[ -91  286  237   53  268  166  200  366 -149 -195  166   65  251   65
 -171  -86 -223  165  219 -326 -190   -8 -100  393  276  -79 -111 -136
  257   85 -300  156   11 -250  -49 -205 -129 -159   -3] => 5
[-148  152  -45  207   40  175  200  -81   98  -47  178  -82  -69  228
 -248  226 -189    8  239   50   50   85  209  164  130   45   63   -3
  205   63  109   29 -103 -177  318 -249  -58 -107  -81] => 7
[-348   79  259  366  143  345  192  205  167  -16   85 -137 -146  239
 -129  163 -360  -44  122  -29  -87  200  168  303  -97  -32  231  208
  188  255  260   99  103  -95  353 -193  -73  -38  -74] => 5
[-427 -336    1  294  114   59  307  -27  -10   -3  277 -409  -49  278
  -49  173 -131  225  242 -340  166   86  222  -37    0  -70  344  294
  147  205  -48  130   49 -157  -59   12 -264 -255  331] => 9
[-224 -290  -56   97  103  -15  196  -23  106  122  217 -503 -118  236
  -28  101 -113  305  300 -218  159  243  110  104 -144  -68  313  422
  240   64 -156   85  111 -357  -82   98  -82  -76  369] => 10
[-127 -165 -152 -219   99  -43  -31   64 -122   68  -15  -51  123 -110
  138  -25  110  -48 -139  -43  -70  329  -87  100    3   97  103   80
   -8  -97  174 -110  548  -34  -15   57  309  121   19] => 4
[-114 -430 -190   66  124 -218   13   59 -230  154 -184  -31   59   -8
  240   32   85   16 -267  -62  -19  210    5  -55   -1   92   52   11
 -153  -82 -134    6  375  249 -196    7  178   51  141] => 2
[-453 -347   61  280   65   56  152    1   98  160  315 -461 -140  400
 -108   98 -157  193  351 -351   51   36  155  109 -203  -84  255  417
  140  127   55   50  165 -109  -47  150 -240 -205  232] => 11
[-412   98  285  306  144  348  177   72  148   60  161 -118  -57  291
  -86  129 -234 -118  219  -61 -105   72  245  262   -3   23  166   95
  124  163  410  130  -11   42  347 -145 -239 -269  -49] => 1
[-218 -377   91  108  286  -77  -27  277 -174   44   59 -157   75  188
  212  -55 -107   44 -332 -199 -242  307 -137  -87 -165    9   39  118
 -168 -158  120   43  461   -9 -206  163  263  -39   50] => 1
[ -88 -354 -128  194  107 -243  136  263 -124   50 -104   17  -16   67
  -79  -41  -49  -68 -348  -66  -42  301   72 -146    2   26   21   64
  -21 -153   38  -44  361  153  -46 -171   82  -52  222] => 0
[-330  -48  174  304  161  185   90   63  194   57   59 -255 -221  364
  -37  271 -249   79  239 -157  -60  161  256  313 -178    3  109  197
  149  117  131   53  135 -100  367  -65  -74 -231   -3] => 10
[-205 -408   -7  -53  120 -144  -66  147 -110  230  -88   10  -76  219
  180  137  -21  -50  -93 -267  -75  135  -18  165 -210   60   49  126
 -235  -60  -29 -131  519   80  -21  -31  115 -102  193] => 4
[   3 -260  -81  -74  115 -243  118  243 -263   76  -25   71   76   93
    2  -44   -6   21 -287 -162  -62  218   -2  -83 -102  -19    2   20
  -42 -125 -114  -10  522 -105 -130 -190  124  -61  199] => 7
[-282  157  141   59   54  307  138 -255  185  -17  411 -120  -19  223
  -31  127  -40  -77  212   58   -8  145   27  232  150   70   41   10
  140  126  447   -3 -101 -139  322  -88 -167 -240  -87] => 1
[-254   85  282  236   86  372  197   98  151   22  123 -107 -183  168
 -119   99 -337  -90  100   23  -24  268  206  255  -97  -47  223  150
  141  214  312   33  121 -154  327 -188 -131 -163   64] => 3
[-128  158   46  334  -24   48  203 -127  234    1   86  -21 -174  227
 -164  119 -315  -93   82  166    0   39  257  253  -66  -85   77  100
  114  181  172   34 -135   48  334  -91  -24  -50  -47] => 2
[-318 -348   77  -46  235 -114 -107  127 -112  -27  139  -50   68  177
  307  -41   -7  -26 -205 -331  -54  217  -72   98 -150  -64  -83   60
 -203  -84  284 -138  330  318   20  357  197 -235   47] => 8
[-213  -49  193  229   82  191  140  145  135  151   36   10 -284  206
  -37  207 -231   21  219  -28   79  136  282  281  -84   63  101  115
  150   29   -3   74 -124    3  165 -281 -177 -128   54] => 8
[-342  114  228  228   91  297  186   16  141  120  167 -100 -116  325
 -104   92 -137  -75  164 -139 -130   80  193  188  -75   37  -79  164
  112   55  341   30  114  -28  326  -82 -202 -299   29] => 0
[  64 -272 -226  -62  113 -298  -26  253 -206   66  -23   52  153   24
  142  -46   48   45 -254 -141    2  250   14   37   31   68  -36  -14
   24 -242  -17  -55  431  146  -68   66  339  -31   24] => 1
[ -68  203  306   73  274  277   79  452 -164  -64  -48  110  129   11
 -122    9 -260   81  241 -267 -371 -141  -78  419  196  -90   90 -141
  100  163 -301  129  -73 -156 -130 -190 -246    9 -212] => 7
[  19  376   -2   -2  171 -196  313  110 -161  -32  136   70  301  107
 -281  -52 -217  227  243 -180 -151 -128  108  351  370   -7  -55  -44
  208   37 -404  171  219 -314  -12 -314 -247 -141   14] => 1
[  -3   58   30   44   44  -85  125 -111   48  -19  204  -37  -36  236
 -141  168 -166   51  103  169  122  153  174  116  111   63  -59  -35
  202   -7  -63  117   20 -178  224 -266   90 -180   32] => 5
[ -76 -224  -49 -133  218  -98  -86  122 -230  -30   -7  -90   73   32
   90   39  -26  -72 -205 -119 -137  401 -170 -107   19   50  -13  -50
 -137 -126  141 -173  664  -98  -16  -12  245 -149  101] => 1
[-209  130  208  159   70  382  199 -143  164 -109  251 -118 -129  139
  -30   77 -107  -14  129   87   13  325  143  179  132   33   32  117
  151  130  359  -34  -74 -114  286 -113 -131 -157  -42] => 7
[-411  -31  297  355  193  478  171  111  144   64  204 -132 -222  313
  -52  183 -275  -39  204 -235  -54  197  227  249 -120   20  -16  167
  179  159  214  126  182  -49  267  -43 -208 -255   35] => 6
[-434  -86  203  261  220  389   79  133  162  -71  182 -113 -359  249
  -70  242 -216 -107  221 -134   84  285    8  258  -51  -29  -62   81
  150  131  239 -112    8   94  235  -82 -160 -180   27] => 8
[-488 -370  -58  293  104 -109  219 -190  167  189  191 -502  -92  285
   44  138 -173  230  222 -308  163   81  272  299 -197 -121  337  449
  134  223 -154  132  138   45   17  265 -176 -169  336] => 10
[-322  178  330  183  383  294  206  329 -141 -192  -43  -42  165   47
 -169  -45 -163   90  181 -321 -318 -110   33  249  299  -72   -1 -112
   49  163 -213  174   12 -149  -86 -175 -313 -144 -107] => 10
[-187 -277   67   19  369  -83   48  309 -245   -8   67 -153  270  262
  158  -72  -60    1 -326 -336 -277  373  -89 -229  -19  102 -153   45
  -99 -284  339   25  663  -49  -57  213  288 -260   68] => 0
[-158  198    1   83  -15  241  112 -198  246  118  218 -130 -251  155
 -160  179 -128 -124  179  231  -54  209   20  181  122   58    2  102
  154  103  417 -123  -73   -9  389  -92 -156  -73 -115] => 8
[-369 -206 -149  136  102   50  304 -104  102    1  266 -453    9  281
  -86  187 -101  224  399 -390  247  142  104   74  -17 -186  233  239
  235  246  -12  -46  -34 -203   33  200 -305 -310  276] => 4
[-556 -434   48  317  150  163  109 -155  174   76  362 -478 -221  364
  -36  147 -140  181  351 -355  213   86   65  273 -279 -134  338  323
   92  242   49  -18   20  -78   33  222 -302 -133  235] => 11
[-121   89   13   14  -61   -5  227 -311  149   56  442  -75 -134  341
 -125  114  -29   71  262   95  370  145  192  311   63   33 -189   54
  283   33  205  -97   23 -166  248 -153 -127 -314   56] => 11
[-348 -337  142  289   81  121   82  126   69   81   44 -475 -135  211
   42   82 -179  197  281 -354   10   89  194  240 -320 -124  500  459
  125  228  -69   82  259 -195  -42  155   -7  -79  299] => 10
[ -72  227   86   57  293   55  188  238 -178  -95  216    9  220  -18
 -182  -27 -239  188  185 -184 -109   53  -19  329  411   27 -145 -108
  299   38 -450  202  217 -258 -129 -209 -138 -149  -48] => 1
[-296   99  276  249  185  520  145  -31   91 -223  136  -90 -160  199
   -6  127 -156  -90   77  -33  -81  215   -3  119  -55  -89   99   35
   27  213  398 -104 -155  -99  245  -18  -29 -117 -104] => 10
[-399  -59  115  276  244  268  223    7   93  -66  165 -116 -104  356
  -44  257 -148   39  323 -273  127  218  247  227  -12  117  -39   81
  245    4  116   59  124   14  213  -89 -115 -244   49] => 4
[-439 -297  -52  233  196  193  145   86  -93  229  148 -522  -20  280
  -59  144 -172  275  462 -344   -3  150  151  121 -130  -63  300  325
  183  124 -182  128  212 -248 -104  128 -154 -182  253] => 11
[-249  100  122   32  302   65   41  209 -223 -146   -1   19  265   79
  -31   61  -29  117  250 -421 -245 -173   25  355  200   -9  -62 -266
   91   85 -335  200  127  -62  -33  -69  -87 -183 -133] => 5
[  25  218  179    5   62  -29  176   41  -86   71   35  159  122   -2
 -213 -108 -200   58   50  -40 -127 -181   86  395  184  -98  -87 -194
   63  124 -414  172  -10 -124 -112 -203 -211  -65  -11] => 5
[-312   32  117  410  240  284  293  278   97  -42   -1  -68 -254  228
 -122  210 -332   -3  108 -120  -37  213   39  182  -93  -72  159  195
  153  189   84  -45  -39  -27  238 -287 -247  -36   92] => 9
[-334 -483  -23   97   90 -119  -14  204  -18   37    5   48  -69  179
  217  196   20   10  -90 -337  102   97 -109  339 -231  -85  131  100
  -49   60   -5 -247  173  302  -41  -32  133   30    7] => 6
[-298 -380 -210  234  129 -109  253  -12   75  140  360 -484   -8  279
    1  119 -169  343  265 -286  183  218  131  107  -13  -60  236  385
  301   42 -179  103   60 -188 -105  163  -77 -170  331] => 9
[ -26   63  132   24   98   68  164  254 -178  -79  174   64  164 -108
 -104    2 -126  151  165 -307   -6   77  -25  527  289  -40   82 -132
  326  187 -418   83  168  -86  -65 -184 -192 -143  122] => 9
[-203  124   13  207  -74   67  270 -127  210  198  238  -46 -164  230
 -213  138 -199  -36  215   80  174  -27  334  187  188   79  -21  137
  200  123  286   -1  -24   58  328 -297 -397 -355   56] => 4
[-142  150  147   96  196   89  182  119 -110 -165  303  -21  164  127
 -105  -28 -118  175  201 -282  -99 -103  -55  207  247  -83  -91  -89
  153   68 -165   26 -141 -193  -89 -100 -179 -254  -80] => 6
[ -12  294  366   -5  497  382  142  278 -271 -215 -118 -131  181  -69
   -5  -71 -258  167  165 -160 -492  186  -87  265  284   -9  123 -190
   -3  110 -261  233  191 -585 -196  -40   14   58 -140] => 2
[-404   76  226  266  195  495  130 -159  200 -276  255  -95 -145  203
 -137  147 -127 -110  228  -56   87  147   25  110   88   34   -7  -84
   90  116  484 -164  -85 -103  359 -253 -118 -218  -91] => 2
[-122  174  168   25  237  106  128  246 -199 -131  -68   77  126  -97
 -128   29  -79   35  270 -202 -162 -111   78  550  263  -25  110 -271
  141  201 -467  185  126 -303 -111 -265 -148  -20  -31] => 9
[  70  342  170  100   68  181  242  164 -121  -51  117  251  142  -21
 -173  -95 -209   66  186  -99 -231 -200  -11  316  335  -22  -29 -135
  133   96 -249   44 -192 -223 -135 -385 -173  -73  -92] => 2
[-222  -29  225  302   66  297  139   95  170   13  166  -52 -210  190
 -118   24 -273   50  126  -28  164  161  241  247  -73  -17   12  153
  218   72  220  -23  117   47  272 -241 -143 -215   89] => 3
[-257 -262 -232  178   56   -3  140  -92  128  210  165 -484 -108  211
   37  213 -180  214  366 -342   75  131  182  137 -171  -56  500  474
  186  182   19    1  103 -132  131  245 -149 -143  288] => 10
[  24  179  128   -9  184  -10   70  247 -196 -106   72   96  261    9
 -183   22 -170  173  290 -190 -229 -188   75  197  376   16  -32 -258
  113  -63 -585  222 -279 -226 -211 -197 -110 -134 -147] => 3
[-213   16  173   27   48  218    7 -119  222  101  249  -56 -120  168
   87  151  -70 -130  119   43   48  132   60  377   25  107  -40  -22
  100   85  327    4   10    4  296   -4  -28 -153 -113] => 2
[-152 -196   -9 -110  233 -124    2  244 -288   34   -7 -114    5  237
  177  -52  -17  -47 -242 -191 -326  319  -92 -193 -250 -116  -37   73
 -276 -199  253  -81  387  -73 -212  318  291  -67   30] => 1
[-293 -412 -108  213    2 -135  188 -116  189  184  304 -414 -252  320
  -80  197 -149  325  344 -323  197  147  186  229 -138  -77  296  417
  245   77 -229   -3   20  -64   45   -4 -195 -218  433] => 8
[-240   91  108  106  156  190  103 -214  125  -39  146  -77  -60  295
  -63  158 -225  -65  121  113  -86  125  155   17   84    8 -113  -61
  -93   -7  312   84 -211  -59  186   71  -42 -164  -77] => 11
[-550 -422   54  178  108  100  102  -68  148  105  286 -516 -131  405
    0  134  -61  180  361 -455  115   75   72  188 -252 -138  221  399
   72  183   69    5  218 -148    4  231 -221 -249  371] => 10
[-225  155  250  301  121  319   82   48  107   92    4  -90 -240  162
  -95  105 -315 -218   15   91 -145  190  120  272  -89    9   67   86
   33  216  339   32  336   36  325  -77 -146 -130  -17] => 1
[-292  -68   79   72   87  185   61 -247  230  -78  316 -102 -177  173
   19  182   18  -55  131   35  320  194    2  390   28   56  -50  -51
  145  109  276 -101  -59  -67  290  -55  -77 -135   10] => 0
[-249  158   26  325   45  221  266  130  144    5  160  -28 -193  331
 -205  292 -278  -40  231  -97   68   55  131  161   46    5  -15  125
  191  114  236  -99 -113  -66  351 -329 -176 -226  -12] => 6
[-368 -335    8  219  262  148  208   82    7   54  209 -460  -32  271
  -11  122 -205  322  352 -374   86  199  190  119  -43 -111  289  304
  205  104 -188  127  -23 -189  -69  166 -102 -226  259] => 11
[ -27  191  104   82  329  -31   29  372 -198 -161   -2  -21  142  -15
  -95  -12 -174  125  219 -225 -237   26   49  413  278   15   10 -211
  168  -28 -343  164   93 -171  -88  -66  -28  -86 -168] => 1
[-371 -272  -75  186   59  -58  264 -156  123  163  332 -497   27  284
 -122   62 -120  247  226 -245  181   91  209   -6    9  -85  127  367
  244   96   29   99  148  -78  -21  226 -238 -269  247] => 0
[ -56 -273   37    9  137 -193   -3  381 -188  202 -175  -36   47  103
  252   -2 -145   52 -237 -197 -339  188   14  105 -274  -57  260  209
 -152  -49  -98   33  347   22 -146  105  263   44   52] => 3
[-141 -329  -24  129   89 -171  -64  443 -131  202  -87   10  -60  117
  142    7 -171  -81 -236 -168 -156  232  135   87 -227   -2  122  241
  -92  -73  186  -51  529  224   59   65  224  -37   33] => 6
[ -69 -238   13   26  123 -312  -20  140  -74   89   64  -26  -41  234
   78  -77  -60 -122 -346 -236 -183  139  -48  -79 -235   -3  -80   89
 -178 -177  223  -72  566  113   33   97  136 -246  213] => 1
[-167 -298  -48  -87  106 -125  -52  192 -270   87   65 -126  149  165
  215   54   23   11 -151 -303 -171  274   26  -57 -124  -14  103   86
 -104  -96  223 -100  533   75  -27  245  283 -225   -9] => 1
[ -41 -184 -138  -59  107 -296  194  262 -145  215   42   44  160   55
  109 -133 -182 -109 -412 -221  -13  327   20   98  -51  -41  -32  141
  -17  -27  145  -23  677   66  -23  123  146 -158  253] => 5
[-310   25  294  365  353  152  178  553 -237 -124  -19  145   -7  191
 -131   15 -247    5  290 -586 -209 -270   98  381   65 -149   13 -147
   63  222 -397  114   84  -75 -144 -343 -432 -411  101] => 1
[-583 -446  -68  256  137  123  257   34   79  123  309 -468  -16  331
 -109  196  -63  313  435 -458  166  142  171   83   -5  -74  231  310
  260  121  -96   81   58  -85  -15  -10 -407 -265  334] => 9
[-219   69  270   42  169  265  115  136   75  -11  145 -215 -107  276
   78  209 -297  131  235 -156 -127  315  119  323  -55  -44   91  218
  162   74  137   36   38 -168  192   51  170 -170   -9] => 5
[-367 -283  -81  199   -4   -5  273 -306  156   89  432 -504 -110  370
 -189  146 -164  242  348 -289  203  172  129  -25  -90 -199  250  360
  180  192    7  -48   22 -144   75  116 -373 -379  434] => 1
[-443 -432   68  246  254  217  144  106  -49 -120  269 -429 -136  352
  -56  149 -178  239  384 -446  154  223   64  -17  -29 -149  156  202
   89  113  -18   -5   67 -258 -148   51 -214 -350  409] => 10
[-174 -347  -18   56  266  -29  -52  235 -304  117  -92 -185   21   36
  191  -90  -22  -85 -359 -126 -175  415  -14  -90  -13  143  -93   69
 -205 -150  123    7  899   -9  -98  121  374  -97  170] => 2
[-546 -502  -84  311  144   40  226  -60  106  109  348 -546 -157  469
 -134  149 -124  178  236 -373  191  123  128   23 -233 -215  153  305
  119  222    2   93  196 -166  -30  230 -328 -251  324] => 7
[ -76  -39   76   70  332   65   32  347 -140   13  -89  -90  147   35
   48 -205 -285  -98 -446  -27 -376  371 -182   68  -71  -41   11   51
 -191  -77  355  -53  705 -178   30  163  349  115  -22] => 9
[-330   63  133  136  187  346   52  -31  122  -46  189 -183 -184  237
  -56  201 -172   -8  278  -50    5  233  145  332  -34   34    3   68
  134   12  259  -38   62 -125  303  -11  115  -92  -94] => 6
[-212  196   94  225  197  281  160  -64  169  -17  101 -176 -190  131
 -116  191 -278 -103  103  242   -5  249   41  128  174   45   -9   30
  120  155  274  -31  -76 -144  307 -176 -103 -159 -105] => 11
[-410   58  291  366  230  566  203   72  109 -100  118  -59 -147  272
 -128  184 -230 -103  267 -211  -29  155  135  314   -2  -38  124    8
  131  270  401 -137   49    6  373 -202 -354 -240 -154] => 7
[-293 -106   23  122   59  114  321 -186  132   63  288 -380   -6  367
 -172  132  -80  232  286 -305  -28   29  146  -42   10  -45  208  290
  152   88   99  110  -25 -231   42   89 -323 -164  192] => 10
[-398   53  168  388  113  272  296  -29  132  -91  221  -29  -58  227
 -193   99 -238   17   82   16   51  139   82  190   80  -39   73   57
  147  196  250    5  -86   32  232 -292 -294  -85  -34] => 8
